Moves between objects:
from | h a l v s j
Z433 | Z289 Z982 Z675 Z278 Z436 Z808
Z966 | Z576 Z180 Z535 Z162 Z227 Z693
Z495 | Z816 Z734 Z98 Z194 Z237 Z610
Z635 | Z85 Z535 Z666 Z227 Z708 Z966
Z102 | Z754 Z673 Z456 Z195 Z961 Z256
Z708 | Z594 Z68 Z603 Z58 Z822 Z227
Z876 | Z669 Z793 Z513 Z304 Z256 Z15
Z151 | Z256 Z756 Z162 Z486 Z754 Z669
Z594 | Z58 Z708 Z818 Z61 Z919 Z456
Z767 | Z134 Z540 Z717 Z91 Z982 Z237
Z603 | Z818 Z610 Z495 Z714 Z244 Z68
Z98 | Z166 Z618 Z289 Z508 Z540 Z734
Z195 | Z972 Z754 Z789 Z693 Z966 Z801
Z85 | Z227 Z635 Z74 Z456 Z594 Z576
Z775 | Z540 Z278 Z436 Z767 Z918 Z166
Z227 | Z456 Z85 Z68 Z406 Z58 Z162
Z916 | Z734 Z281 Z808 Z495 Z166 Z312
Z134 | Z91 Z767 Z918 Z808 Z433 Z686
Z867 | Z535 Z61 Z919 Z635 Z74 Z961
Z162 | Z673 Z576 Z85 Z102 Z406 Z756
Z576 | Z162 Z966 Z635 Z673 Z456 Z513
Z673 | Z102 Z162 Z227 Z754 Z789 Z151
Z618 | Z98 Z808 Z433 Z166 Z775 Z916
Z789 | Z961 Z406 Z58 Z180 Z535 Z754
Z312 | Z659 Z531 Z281 Z610 Z495 Z313
Z61 | Z867 Z58 Z822 Z535 Z666 Z789
Z675 | Z642 Z209 Z486 Z466 Z747 Z982
Z610 | Z603 Z659 Z734 Z818 Z194 Z74
Z535 | Z635 Z867 Z313 Z85 Z68 Z180
Z513 | Z756 Z693 Z966 Z151 Z673 Z793
Z74 | Z68 Z666 Z659 Z708 Z818 Z635
Z466 | Z436 Z642 Z494 Z15 Z876 Z289
Z818 | Z714 Z603 Z816 Z822 Z987 Z708
Z642 | Z466 Z675 Z801 Z436 Z793 Z433
Z813 | Z982 Z918 Z304 Z433 Z642 Z134
Z822 | Z919 Z714 Z244 Z313 Z312 Z58
Z801 | Z494 Z486 Z754 Z747 Z693 Z675
Z972 | Z693 Z195 Z961 Z513 Z576 Z494
Z180 | Z966 Z961 Z867 Z576 Z85 Z972
Z919 | Z313 Z822 Z987 Z666 Z659 Z61
Z659 | Z610 Z312 Z916 Z603 Z816 Z666
Z961 | Z180 Z789 Z61 Z966 Z635 Z195
Z987 | Z531 Z244 Z686 Z312 Z916 Z822
Z531 | Z312 Z987 Z308 Z659 Z734 Z919
Z666 | Z74 Z313 Z312 Z68 Z603 Z535
Z304 | Z209 Z669 Z151 Z675 Z801 Z918
Z669 | Z304 Z876 Z756 Z209 Z486 Z717
Z406 | Z789 Z456 Z594 Z961 Z867 Z102
Z734 | Z495 Z916 Z618 Z816 Z508 Z659
Z237 | Z686 Z508 Z540 Z308 Z91 Z194
Z918 | Z813 Z717 Z669 Z982 Z675 Z767
Z816 | Z194 Z495 Z166 Z244 Z686 Z603
Z808 | Z618 Z91 Z982 Z98 Z278 Z281
Z313 | Z666 Z919 Z531 Z74 Z610 Z867
Z456 | Z406 Z227 Z708 Z789 Z61 Z673
Z15 | Z717 Z436 Z793 Z918 Z304 Z775
Z194 | Z244 Z816 Z508 Z987 Z308 Z818
Z508 | Z237 Z166 Z775 Z686 Z134 Z816
Z714 | Z822 Z818 Z194 Z919 Z531 Z594
Z494 | Z747 Z801 Z195 Z793 Z513 Z642
Z256 | Z486 Z151 Z673 Z801 Z195 Z304
Z982 | Z433 Z813 Z209 Z289 Z466 Z91
Z486 | Z801 Z256 Z102 Z494 Z972 Z209
Z754 | Z195 Z102 Z406 Z972 Z180 Z486
Z91 | Z808 Z134 Z813 Z618 Z289 Z308
Z278 | Z775 Z289 Z466 Z540 Z717 Z98
Z281 | Z916 Z308 Z91 Z734 Z98 Z531
Z793 | Z876 Z747 Z693 Z669 Z151 Z436
Z166 | Z508 Z98 Z278 Z237 Z767 Z495
Z747 | Z793 Z494 Z972 Z876 Z756 Z466
Z717 | Z918 Z15 Z876 Z813 Z209 Z540
Z68 | Z708 Z74 Z610 Z594 Z714 Z85
Z308 | Z281 Z686 Z134 Z916 Z618 Z987
Z756 | Z151 Z513 Z576 Z256 Z102 Z876
Z686 | Z308 Z237 Z767 Z281 Z808 Z244
Z58 | Z61 Z594 Z714 Z867 Z313 Z406
Z540 | Z767 Z775 Z15 Z134 Z813 Z508
Z693 | Z513 Z972 Z180 Z756 Z162 Z747
Z289 | Z278 Z433 Z642 Z775 Z15 Z618
Z209 | Z675 Z304 Z256 Z642 Z494 Z813
Z436 | Z15 Z466 Z747 Z717 Z669 Z278
Z244 | Z987 Z194 Z237 Z531 Z281 Z714

The rows follow the links: the fewer symbols apart two objects are, the more alike their rows tend to be.

Each row is also shifted at random along 3 hidden directions that mean nothing.

Rows in random order:
Each row stands for one object.
1: -382  -174   101  -217    79   -28   258   127    31   261   143  -283   123   357  -278   102   241   266    -4  -157  -136   185  -145  -110    87   -33
2: -886    29   178  -240   111    -9   242   196    -2   256    -9  -336   148   381  -269   -62   180   228   140  -147  -195   180   318    50    30  -107
3:  120   -40   -11  -281   346    42   522   -96   158   -62     2   -80    60   -55  -187   206   -86   242   117   183  -249   128  -118   -39   209   143
4:  -54  -120    55   159  -311   -54  -405   180  -139   259   144   -70    51   291    27   -82   274   -72  -182  -289   205   -47  -172   -69  -129  -118
5:   98   239   -86   257  -124    -2  -369   -69   -87  -197  -174   250  -147  -287   262  -137  -169  -299   119   112   169  -128   420   173  -126   -73
6:  450   257   -79  -149   337    31   439  -102   114  -191  -228    18   -10  -256    -5   -69  -244    96   149   276  -205    34   382   112   105    98
7: -559  -176   -39  -228   337    85   351  -339   202  -281    61   116   -43  -338   -56   382  -328    33    62   284  -183    56  -495  -123   265   227
8:  121    80   -93   225  -213    48  -468    -3  -118   -86   -68   242  -162  -202   204   146   -85  -292   328    40   245   -13   471   162  -113  -137
9: -354   -15   -18  -245   344    56   421  -223   198  -216   -56    32   -11  -275   -83   236  -250   109   133   276  -238    79  -166   -30   212   166
10:  -67     3   112    98  -213   -84  -157   256  -140   260    53  -226   111   413   -51  -338   323    57  -224  -308    88   -50    27   -10  -150  -108
11:  181   -41    60  -228   223   -36   499    41   117    80    59  -220   138   191  -201   -69    82   312  -112     6  -244    61  -177   -79   116    98
12: -470    74   -78   -15   213     6   142  -293    89  -367  -104   153   -88  -436   155   -56  -379  -106  -182   282  -109  -170  -360   -34   129   222
13:  701    46    96   -25  -189   -64   -22   361   -60   406    29  -229    86   479  -155   -71   408   173   152  -255    39   157   531    88  -141  -221
14:   69  -335   -28   112  -327     5  -463   129  -105   263   270    62   -46   226   -29   437   263  -100   239  -253   259   153  -101   -40   -74  -192
15:  154  -247    34  -282   227     7   511   -38   163    62   156  -161   150   141  -243   217    70   308   -26    11  -222   138  -457  -176   197   143
16:  733  -467   -17   -25  -274   -45   -88   203   -26   389   375  -121   102   456  -150   283   413   152   -48  -363    93   135  -513  -207    18   -77
17:   80   -57  -141   107    12    81  -171  -244    19  -292    21   288  -182  -443   188   261  -280  -233   130   193   105   -52  -189   -15    61    92
18:    2   255   -24   374  -249   -60  -488   -29  -177  -128  -162   185   -98  -180   302  -465   -76  -285  -291   -44   217  -308   109    84  -223   -35
19:  -30   179  -123    94    26    82  -219  -150    -3  -279  -174   246  -164  -399   187    99  -281  -273   259   214   106   -48   364   157   -18   -24
20: -503   313   193  -107    19   -79   157   281   -92   297  -199  -375   160   428  -197  -492   245   214   -61  -155  -156    38   674   151  -116  -173
21: -596  -158    -9   247  -223    12  -502  -148  -109  -116   108   192  -140  -193   187    94   -82  -281  -110   -28   251  -121  -335   -72   -41    -1
22:  200   530   193  -106   174  -134   459   271   -32   182  -338  -415   189   336  -127  -841   139   309  -248   -46  -257   -63   713   166  -108   -46
23:  -26    17  -132  -120   198   155    69  -210   129  -243   -90   262  -221  -414    54   595  -308  -141   680   343   -48   181   455   159   147   -26
24: -526  -150    92  -363   285    34   478     5   139    93    93  -221   123   179  -302   245    54   266   145    16  -271   207  -101   -68   220    39
25:  272   292   -12   330  -315   -60  -542   190  -190    82  -172    81   -81    55   209  -333   113  -221    74  -130   236  -110   717   215  -279  -210
26:  230   -92  -132   259  -253    32  -439  -107   -74  -153    55   285  -158  -263   239   138   -92  -306   -44    10   225  -131  -213   -19   -66    24
27: 1186   -86  -130  -204   239    45   456   -83   187   -64    41    42    21  -144   -73   259   -85   163   142   219  -159   104  -132   -21   139   138
28:  344  -107  -147  -190   264   132   266  -241   225  -225    16   185  -121  -356   -53   629  -250    -6   481   331  -104   193    43    45   212    73
29: -813   393   234    71   -96  -122   -81   297  -177   226  -205  -332   136   410   -51  -807   237   101  -389  -247   -38  -147   435   108  -225  -148
30:  509  -163  -108   315  -365    -3  -530     7  -134    -5   152   225   -96   -86   193    96    67  -254   -87  -138   317  -131  -319   -82  -130   -50
31:  -54  -143  -117    88    45    87  -124  -292    67  -329    67   301  -138  -461   170   288  -310  -226   -41   221    60  -115  -520  -119   101   156
32: -726   363   116   303  -267  -108  -452   158  -236    61  -227   -74    12   139   180  -751    71  -188  -359  -194   177  -249   376   108  -298  -162
33: -619   151   190    31   -57  -126    28   222  -122   212   -73  -329   186   412  -103  -632   235   163  -450  -271   -59  -123     8   -55  -125   -55
34: -234  -123  -102   240  -139    16  -363  -239   -36  -257    61   311  -111  -359   251    18  -234  -307  -289    72   172  -233  -638  -127   -12   149
35:  -45   164   -61   324  -119   -55  -328  -178   -90  -300  -148   240   -91  -364   315  -476  -224  -264  -500    54   135  -356  -375   -44  -110   153
36: -135    50   -99  -210   332    91   320  -214   173  -258  -123   125   -87  -347   -37   299  -304    13   299   321  -189   109   181    78   172    85
37: -758   -14   149  -215   208   -64   388    73    42   115     8  -313   181   282  -206  -305    79   292  -329  -103  -229    -2  -272  -114    85    73
38:   13  -124    39  -332   289    38   510   -46   161    34    74  -141    91    66  -256   290     5   275   200   113  -271   197  -128   -56   192    76
39:  478   -15  -102    13   159    22   164  -238   108  -307    -9   215   -58  -405   124    -3  -307   -47  -239   259   -70  -166  -485  -114    78   241
40:  420   266    11  -202   295   -22   550    28   102   -70  -190  -130    75   -42   -78  -259  -119   234   -24   214  -264    13   363    97    67   100
41:  -50  -121    51  -265   284     6   509   -82   155   -43    34  -175   119    26  -192   -16   -64   256  -209   106  -248    27  -472  -150   171   196
42: -227   -35   -11   231  -313    -6  -541    82  -156    74    49   106   -71    42   123   -20    97  -228    16  -162   238   -70   100    37  -145  -156
43:  347  -203    91   -14  -155   -98    41   221   -36   328   180  -222   173   440  -154  -142   352   196  -295  -295    22    10  -351  -163   -50   -22
44:   69   139   -29   309  -287   -17  -513    37  -172   -52  -117   163  -100   -91   228  -218    -5  -282   -45   -63   230  -152   279   120  -182  -116
45: -334  -120  -129   -37   147   111   -11  -317   126  -326    31   275  -158  -459   125   437  -334  -177   218   267     9    -3  -307   -37   131   130
46:  476    56    74   188  -295   -99  -194   311  -159   291    37  -178   123   429    16  -410   348    64  -282  -316   147   -85   143     1  -184  -126
47: -148   -88    56   217  -318   -89  -409   168  -171   192   113   -30    39   262    76  -195   245   -99  -220  -285   219  -116  -180   -67  -158   -81
48: -528    93   -45   190  -100    53  -406  -152   -53  -214   -78   221  -161  -324   227   -26  -208  -313    18    94   195  -136    66    56   -79   -22
49:  322  -376    26   -29  -238    18  -145   206   -27   360   300   -99    50   432  -176   417   366   100   189  -292   118   201  -170   -86   -28  -151
50:  799   -68   -32  -142   228   -43   506  -118   143  -125    52   -30    91   -90   -41  -176  -103   196  -393   124  -190  -110  -631  -177   147   272
51: -136   126   -16  -266   357    78   468  -155   168  -176  -151   -37   -10  -202  -108   168  -261   108   295   299  -266   121   311   124   178    74
52:   73  -310    -3   175  -361   -28  -470   110  -127   198   266    47   -32   205    34   181   238  -126   -55  -280   267   -33  -368  -104  -120  -109
53: -139  -125  -107   203  -208    48  -455  -123   -60  -135    59   303  -184  -245   197   311  -113  -310   123     4   237   -48  -174    -4   -50    -1
54:  166   129  -104   173   -69    53  -301  -144   -27  -213  -116   263  -177  -362   221    97  -210  -293   179   158   141   -69   197   119   -33   -22
55:  371  -117   -88  -187   296   101   370  -192   193  -219    18   119   -46  -309   -72   363  -221    70   187   259  -180   103  -197   -44   205   157
56: -261  -228  -128    27    39   106  -143  -322    75  -300   119   328  -191  -462   112   528  -276  -255   181   214    70    12  -430   -63   131   102
57:   96  -370    44    91  -311   -20  -328   138   -99   274   298   -31    22   338   -84   280   328   -12    14  -305   199    74  -348  -134   -34   -96
58:  217    74    94  -203   184   -46   454   110    51   132   -33  -261   168   250  -195  -223   125   300  -155   -32  -226    47    -4   -16    66    34
59:  356    45   136    53  -118  -154    88   250   -61   295    29  -285   205   475   -98  -612   328   214  -568  -298   -38  -127  -232  -114  -122    21
60:  314   266   -20   354  -310   -39  -545   176  -229    35  -179    98   -94    12   228  -407    87  -244  -101  -136   255  -188   473   171  -263  -155
61: -146    50   151  -130     6   -68   184   234   -56   267   -18  -297   153   408  -187  -252   256   218  -125  -186  -101    92   171     0   -60   -81
62:  109     2    47   183  -321   -82  -338   248  -178   243    53  -112    48   301    24  -198   304   -17   -97  -299   187   -27   169    36  -208  -142
63: -997   -81    84   149  -254   -37  -483    48  -135   104    73     3    -6   139    66   -96    97  -181  -161  -227   191   -83  -115   -50  -108  -114
64:  128   242    -9   375  -322   -95  -534    97  -201   -44  -131   105   -54   -38   298  -527    17  -291  -336  -134   266  -271   131    75  -250   -65
65: -210    81    75  -260   295   -21   510    17   114    23   -54  -240   136   121  -224  -142    14   287   -70    91  -286    72    11   -33   103    75
66:  310    70    97   172  -299  -105  -248   292  -174   274    10  -173    88   399    27  -460   332    48  -290  -313   128   -95   143     1  -228  -143
67: -490    88    32  -384   386    76   535   -29   156   -19  -109  -154    28   -12  -277   273  -107   234   473   220  -306   288   488   105   186   -61
68:  600    96  -145  -123   235   115   259  -171   146  -228   -84   184  -115  -339    12   384  -242   -11   450   315  -101   118   319   121   109    67
69:  171   407   -73   -35   277    28   228  -118    77  -305  -322    66   -69  -367    98  -248  -321   -43    83   327  -134   -59   544   210     6    61
70: -637   200   -15   131   131     5   -39  -287     6  -399  -218   197   -80  -471   225  -351  -409  -209  -309   256   -45  -271  -246   -11    23   185
71: -439   179   131  -294   164    23   298   275    31   278  -128  -341    73   376  -292    74   207   266   473   -34  -177   339   965   219    -3  -260
72:  373   -38    96  -162   145   -61   427   114    62   156    51  -251   183   269  -178  -243   170   312  -272   -92  -166    14  -243   -93    47    98
73: -181   -98   112  -201    96   -66   328   132    52   211    90  -256   178   342  -215   -81   212   258  -129  -125  -149    84  -192   -85    75    30
74:  135   -60    60   112  -298   -43  -301   241  -126   296   118  -110    52   377   -32   -64   346     7   -28  -290   157    22   114   -13  -164  -157
75:  927    39  -196    31    99    81    89  -161    96  -227   -71   253  -127  -373   140   260  -243  -112   274   279    -6    20   131    74    88    79
76: -710    71    79   210  -255   -16  -499   106  -176    63   -42    22   -49    76    92  -164    79  -194   -16  -191   196   -59   257    88  -178  -188
77:  144    87    60  -170   314   -43   527   -41   121   -88   -71  -167   139   -15  -100  -336  -107   247  -392    83  -237   -78  -343  -106    96   224
78: -490  -227    -5   165  -295    48  -529    15   -85   120   188   114   -98    70    41   366   105  -217   265  -167   256    85   -26     7   -55  -151
79:  161   322  -104    31   150    84    18  -150    42  -287  -243   213  -165  -407   176   -19  -320  -147   274   290   -34   -32   547   200     2    16
80: -816  -154   125  -284   177   -17   372    48    94   182    92  -283   142   322  -295    88   102   267     3   -60  -213   177  -214  -120   125     0
81: 1129  -354  -262   184  -191    85  -283  -205    56  -162   233   410  -171  -368   201   555  -130  -240   140    96   242   -46  -540  -103    47   120
82:  265  -123   -56  -243   305    64   483  -155   180  -129    27   -24     2  -148  -132   296  -153   191   112   208  -225    80  -259   -77   202   161

Some objects, each with its row:
Z433 73
Z85 48
Z162 60
Z312 28
Z675 13
Z304 29
Z659 68
Z876 10
Z209 16
Z406 8
Z456 53
Z818 12
Z194 6
Z635 5
Z281 50
Z68 56
Z180 44
Z867 35
Z822 23
Z618 65
Z714 75
Z808 15
Z531 36
Z642 33
Z708 17
Z610 69

Row, symbols taken left to right, then the row they reach:
30 s s: 81
34 v h: 26
21 v j: 63
25 s h j: 76
24 s v: 37
62 a l h: 42
47 v s j: 74
3 j a a: 9
41 s v: 11
31 s h j: 19
57 l s j: 32
46 j a v: 20
72 l v a: 61
66 v j j: 22
80 h s v: 1
54 l l: 55
49 v h v: 43
52 v a: 14
59 s h j: 2
58 j a: 67
45 l h s: 51
18 a h j: 78

